Here is a tiny trained network, its code and every weight. The questions are about switching its units off for an input and a class, where a switched-off unit gives its printed mean instead of its output.

import numpy as np


def w(rows, s, z=0):
    codes = np.array(rows[::2]) - 128.0
    scale = np.full(codes.shape[1], s)
    scale[-1] = z or s
    return codes * scale


def norm(h):
    return h / np.sqrt((h * h).mean(-1, keepdims=True) + 1e-5)


def f(y):
    return y / 2 * (1 + np.tanh(0.7978845608 * (y + 0.044715 * y**3)))


def log_softmax(a):
    a = a - a.max(-1, keepdims=True)
    return a - np.log(np.exp(a).sum(-1, keepdims=True))


def net(x, mask):
    res = np.array(x, float).reshape(1, 8) / 4 @ E
    u = 0
    for l in range(2):
        y = f(norm(res) @ A[l][:, :-1].T + A[l][:, -1])
        res = res + np.where(mask[u : u + 15], y, B[l][:, -1]) @ B[l][:, :-1]
        u += 15
    return log_softmax(norm(res)[-1] @ U[:, :-1].T + U[:, -1])


A, B = {}, {}
E = w([
[162,156,134,120,76,239,138,145],'x0',
[108,156,219,107,169,151,177,104],'x1',
[96,111,168,154,121,92,82,141],'x2',
[47,128,111,140,129,122,133,83],'x3',
[162,166,116,166,108,142,41,11],'x4',
[176,132,108,120,171,65,129,102],'x5',
[103,138,108,125,149,106,159,104],'x6',
[126,66,146,63,193,140,141,98],'x7',
],0.011)
A[0] = w([
[111,131,110,114,85,104,148,104,123],'0.n1',
[27,91,163,132,80,141,52,118,38],'0.n2',
[109,123,12,134,124,64,190,115,10],'0.n3',
[234,107,113,110,111,124,29,68,3],'0.n4',
[128,23,154,58,196,97,213,248,6],'0.n5',
[206,131,114,117,47,225,166,243,29],'0.n6',
[123,137,22,132,118,84,154,95,39],'0.n7',
[201,112,92,144,133,103,74,88,28],'0.n8',
[141,165,109,143,106,175,140,190,25],'0.n9',
[120,108,110,142,138,92,109,152,94],'0.n10',
[149,124,156,91,143,230,187,93,48],'0.n11',
[167,176,204,140,180,78,185,116,27],'0.n12',
[127,117,144,115,127,93,130,108,52],'0.n13',
[145,167,198,124,104,82,168,111,51],'0.n14',
[154,109,157,98,141,231,197,86,63],'0.n15',
],0.015,0.0046)
B[0] = w([
[112,157,125,128,142,106,126,134,138],'0.n1',
[82,121,157,183,161,175,186,91,171],'0.n2',
[58,139,91,88,133,77,108,134,182],'0.n3',
[222,124,89,178,154,161,86,110,188],'0.n4',
[185,3,101,116,184,123,196,170,254],'0.n5',
[81,135,133,156,90,182,74,202,228],'0.n6',
[76,146,64,111,124,87,120,125,173],'0.n7',
[178,141,82,168,137,134,119,102,166],'0.n8',
[95,103,140,131,97,157,84,147,159],'0.n9',
[127,149,116,79,126,157,148,121,146],'0.n10',
[127,153,137,54,125,137,117,84,186],'0.n11',
[132,148,180,138,163,86,82,161,160],'0.n12',
[126,156,112,142,110,137,122,162,130],'0.n13',
[115,130,172,145,173,129,88,134,142],'0.n14',
[124,163,132,60,141,150,117,87,189],'0.n15',
],0.035,0.014)
A[1] = w([
[126,162,121,124,124,176,144,191,49],'1.n1',
[126,160,134,127,71,171,130,187,76],'1.n2',
[133,130,130,128,98,126,124,132,72],'1.n3',
[217,111,120,159,44,80,110,66,3],'1.n4',
[106,159,100,109,50,39,160,107,37],'1.n5',
[126,148,149,74,98,123,142,126,1],'1.n6',
[161,112,151,122,133,157,111,113,106],'1.n7',
[130,167,160,124,101,141,113,207,105],'1.n8',
[126,140,141,132,7,159,99,206,3],'1.n9',
[150,158,215,167,95,56,127,154,19],'1.n10',
[142,125,132,153,109,112,125,124,47],'1.n11',
[156,141,157,66,90,131,149,96,69],'1.n12',
[202,75,135,130,90,91,218,172,3],'1.n13',
[160,207,157,34,80,163,168,104,57],'1.n14',
[105,121,176,197,58,107,203,75,38],'1.n15',
],0.019,0.0032)
B[1] = w([
[143,11,134,168,80,57,106,10,184],'1.n1',
[88,79,120,154,64,117,61,107,208],'1.n2',
[33,71,99,131,233,165,34,115,115],'1.n3',
[233,167,95,173,107,173,118,142,199],'1.n4',
[99,150,99,125,64,33,153,147,180],'1.n5',
[161,146,111,112,138,141,114,94,137],'1.n6',
[76,124,58,95,105,87,96,111,189],'1.n7',
[128,91,184,164,83,115,101,116,200],'1.n8',
[72,95,180,197,12,138,115,145,251],'1.n9',
[144,191,225,137,133,67,90,143,139],'1.n10',
[102,142,112,128,201,154,102,142,118],'1.n11',
[159,200,127,85,78,118,165,113,160],'1.n12',
[172,88,128,79,149,132,195,187,253],'1.n13',
[152,185,174,42,78,130,142,73,204],'1.n14',
[131,175,179,169,104,158,252,141,170],'1.n15',
],0.024,0.0069)
U = w([
[75,185,172,215,149,168,199,81,52],'0',
[47,187,17,126,129,7,118,134,44],'1',
[153,195,170,7,110,149,88,55,203],'2',
[179,18,120,73,209,96,169,212,210],'3',
[145,192,238,171,200,43,54,164,5],'4',
[247,183,39,223,159,147,49,97,139],'5',
[72,51,165,171,17,183,45,152,157],'6',
],0.013,0.0029)

Each question gives the input, the list of numbers given to net, and the class t.
The units are the neurons (one row each of A and B). Each row of codes is followed by its name. A weight is (code - 128) times the scale printed after its matrix; where a second scale follows, it is the last column's (A, B and U).
mask holds one flag per neuron, layer by layer. A switched-off neuron (its flag False) gives its mean, the last column of its row in B, instead of its output. The means were averaged over made-up inputs and are rounded, as every weight is.
A unit's drop is (log p(t) with every unit on - log p(t) with that unit switched off) / (log p(t) with every unit on - log p(t) with every unit switched off).
The circuit of an input: a set's keep is (log p(t) with only the set's units on - log p(t) with every unit switched off) / (log p(t) with every unit on - log p(t) with every unit switched off). Starting from the 12 units with the biggest drops (on a tie, the unit counted first), units are removed one at a time, each time the one whose removal leaves the highest keep (on an exact tie, the one counted first), for as long as the keep stays at least 0.8.
units of the circuit, in order: the units of the circuit, biggest drop first
k most important neurons: the k neurons with the biggest drops, biggest first
k most important neurons of layer l: the k neurons of layer l with the biggest drops, biggest first
drop of u: that unit's drop, to one decimal
input [-6,-7,-6,3,4,5,2,-1], class 1: units of the circuit, in order => (0.n7)
input [-7,-8,-8,8,6,-6,-4,4], class 1: 3 most important neurons of layer 0 => (0.n7; 0.n3; 0.n5)
input [-6,5,-7,1,3,6,8,1], class 1: 2 most important neurons => (0.n7; 0.n3)
input [-2,0,-8,-5,1,2,-7,-1], class 6: 3 most important neurons => (0.n6; 0.n5; 1.n9)
input [2,-7,-3,-1,8,-6,-6,-7], class 5: 2 most important neurons => (0.n4; 0.n8)
input [1,1,4,-3,-3,7,2,-5], class 4: 2 most important neurons of layer 0 => (0.n12; 0.n14)
input [-2,5,-1,6,5,-2,4,2], class 0: 4 most important neurons => (0.n2; 0.n5; 1.n15; 0.n10)
input [6,-5,8,5,5,-8,-7,1], class 0: 2 most important neurons => (0.n2; 1.n15)
input [2,-4,5,8,-2,-6,5,8], class 0: 2 most important neurons => (0.n2; 1.n15)
input [2,2,5,-2,6,-7,-3,1], class 0: 2 most important neurons of layer 0 => (0.n2; 0.n5)
input [-6,8,2,-1,-4,4,-4,-7], class 4: 3 most important neurons => (0.n12; 0.n14; 1.n10)
input [4,3,3,-7,-6,-2,-2,0], class 6: 2 most important neurons of layer 0 => (0.n6; 0.n9)
input [-6,6,4,-3,7,-3,-2,-8], class 4: 3 most important neurons => (0.n5; 0.n14; 1.n10)
input [0,-5,-4,0,4,-3,2,2], class 5: units of the circuit, in order => (0.n4)
input [4,4,1,-8,6,7,8,6], class 5: 2 most important neurons of layer 0 => (0.n4; 0.n8)
input [4,-8,5,7,2,-5,-7,5], class 0: drop of 0.n2 => 0.7
input [6,-2,-3,-2,8,1,1,2], class 5: drop of 0.n4 => 0.5
input [3,-7,7,1,5,-5,-1,2], class 5: drop of 0.n4 => 0.8
